Below are the code and all the weights of a small trained network. Each question names an input and a class and asks about switching units off, where a switched-off unit gives its printed mean instead of its output.

import numpy as np


def w(rows, s, z=0):
    codes = np.array(rows[::2]) - 128.0
    scale = np.full(codes.shape[1], s)
    scale[-1] = z or s
    return codes * scale


def f(y):
    return y / 2 * (1 + np.tanh(0.7978845608 * (y + 0.044715 * y**3)))


def log_softmax(a):
    a = a - a.max(-1, keepdims=True)
    return a - np.log(np.exp(a).sum(-1, keepdims=True))


def net(x, mask):
    res = np.array(x, float).reshape(1, 3) / 4 @ E
    y = f(res @ A[0][:, :-1].T + A[0][:, -1])
    res = res + np.where(mask, y, B[0][:, -1]) @ B[0][:, :-1]
    return log_softmax(res[-1] @ U[:, :-1].T + U[:, -1])


A, B = {}, {}
E = w([
[211,162,118],'x0',
[118,253,167],'x1',
[178,196,219],'x2',
],0.011)
A[0] = w([
[168,67,114,88],'n0',
[141,102,120,46],'n1',
[103,137,4,53],'n2',
[140,95,119,54],'n3',
[168,69,108,30],'n4',
[222,155,121,191],'n5',
[151,109,114,146],'n6',
[62,77,158,48],'n7',
[49,102,165,49],'n8',
[142,210,53,155],'n9',
[172,241,146,254],'n10',
[110,84,118,60],'n11',
[179,147,182,210],'n12',
[227,114,100,142],'n13',
[90,181,101,127],'n14',
[137,75,99,121],'n15',
[112,131,40,30],'n16',
[164,186,65,169],'n17',
[74,124,51,89],'n18',
[161,35,132,11],'n19',
],0.013,0.0039)
B[0] = w([
[104,146,223,163],'n0',
[97,203,180,130],'n1',
[155,38,80,180],'n2',
[96,176,180,137],'n3',
[106,125,211,157],'n4',
[40,93,80,184],'n5',
[110,196,122,140],'n6',
[69,182,166,160],'n7',
[46,225,85,155],'n8',
[68,134,162,169],'n9',
[128,51,131,248],'n10',
[128,124,159,152],'n11',
[145,3,90,189],'n12',
[18,229,119,166],'n13',
[128,142,170,154],'n14',
[117,102,182,169],'n15',
[150,84,49,157],'n16',
[99,177,254,161],'n17',
[147,89,107,177],'n18',
[103,74,211,172],'n19',
],0.0077,0.014)
U = w([
[76,177,255,172],'0',
[32,191,166,248],'1',
[192,42,72,216],'2',
[197,138,104,76],'3',
[144,188,116,3],'4',
],0.0082,0.004)

Each question gives the input, the list of numbers given to net, and the class t.
The units are the neurons (one row each of A and B). Each row of codes is followed by its name. A weight is (code - 128) times the scale printed after its matrix; where a second scale follows, it is the last column's (A, B and U).
mask holds one flag per neuron, in row order. A switched-off neuron (its flag False) gives its mean, the last column of its row in B, instead of its output. The means were averaged over made-up inputs and are rounded, as every weight is.
A unit's drop is (log p(t) with every unit on - log p(t) with that unit switched off) / (log p(t) with every unit on - log p(t) with every unit switched off).
The circuit of an input: a set's keep is (log p(t) with only the set's units on - log p(t) with every unit switched off) / (log p(t) with every unit on - log p(t) with every unit switched off). Starting from the 12 units with the biggest drops (on a tie, the unit counted first), units are removed one at a time, each time the one whose removal leaves the highest keep (on an exact tie, the one counted first), for as long as the keep stays at least 0.8.
circuit, biggest first: the units of the circuit, biggest drop first
unit that matters most: the unit with the biggest drop
k most important neurons: the k neurons with the biggest drops, biggest first
drop when u is switched off: that unit's drop, to one decimal
input [7,1,2], class 1: 3 most important neurons : n13; n5; n17
input [2,1,4], class 2: unit that matters most : n12
input [1,-3,5], class 2: circuit, biggest first : n12; n17
input [0,2,-6], class 2: circuit, biggest first : n2; n13
input [7,1,-5], class 1: 2 most important neurons : n13; n17
input [3,3,4], class 2: circuit, biggest first : n12; n10
input [8,1,1], class 1: circuit, biggest first : n13; n5
input [8,-2,5], class 1: 3 most important neurons : n13; n5; n17
input [-4,-5,7], class 2: 3 most important neurons : n17; n13; n9
input [8,-7,-6], class 1: 2 most important neurons : n13; n16
input [5,6,8], class 2: 2 most important neurons : n12; n10
input [4,-5,8], class 2: drop when n9 is switched off : 0.2
input [-4,-8,-7], class 0: drop when n7 is switched off : 0.2
input [8,-6,0], class 1: circuit, biggest first : n13
input [5,-4,-3], class 1: drop when n13 is switched off : 0.3
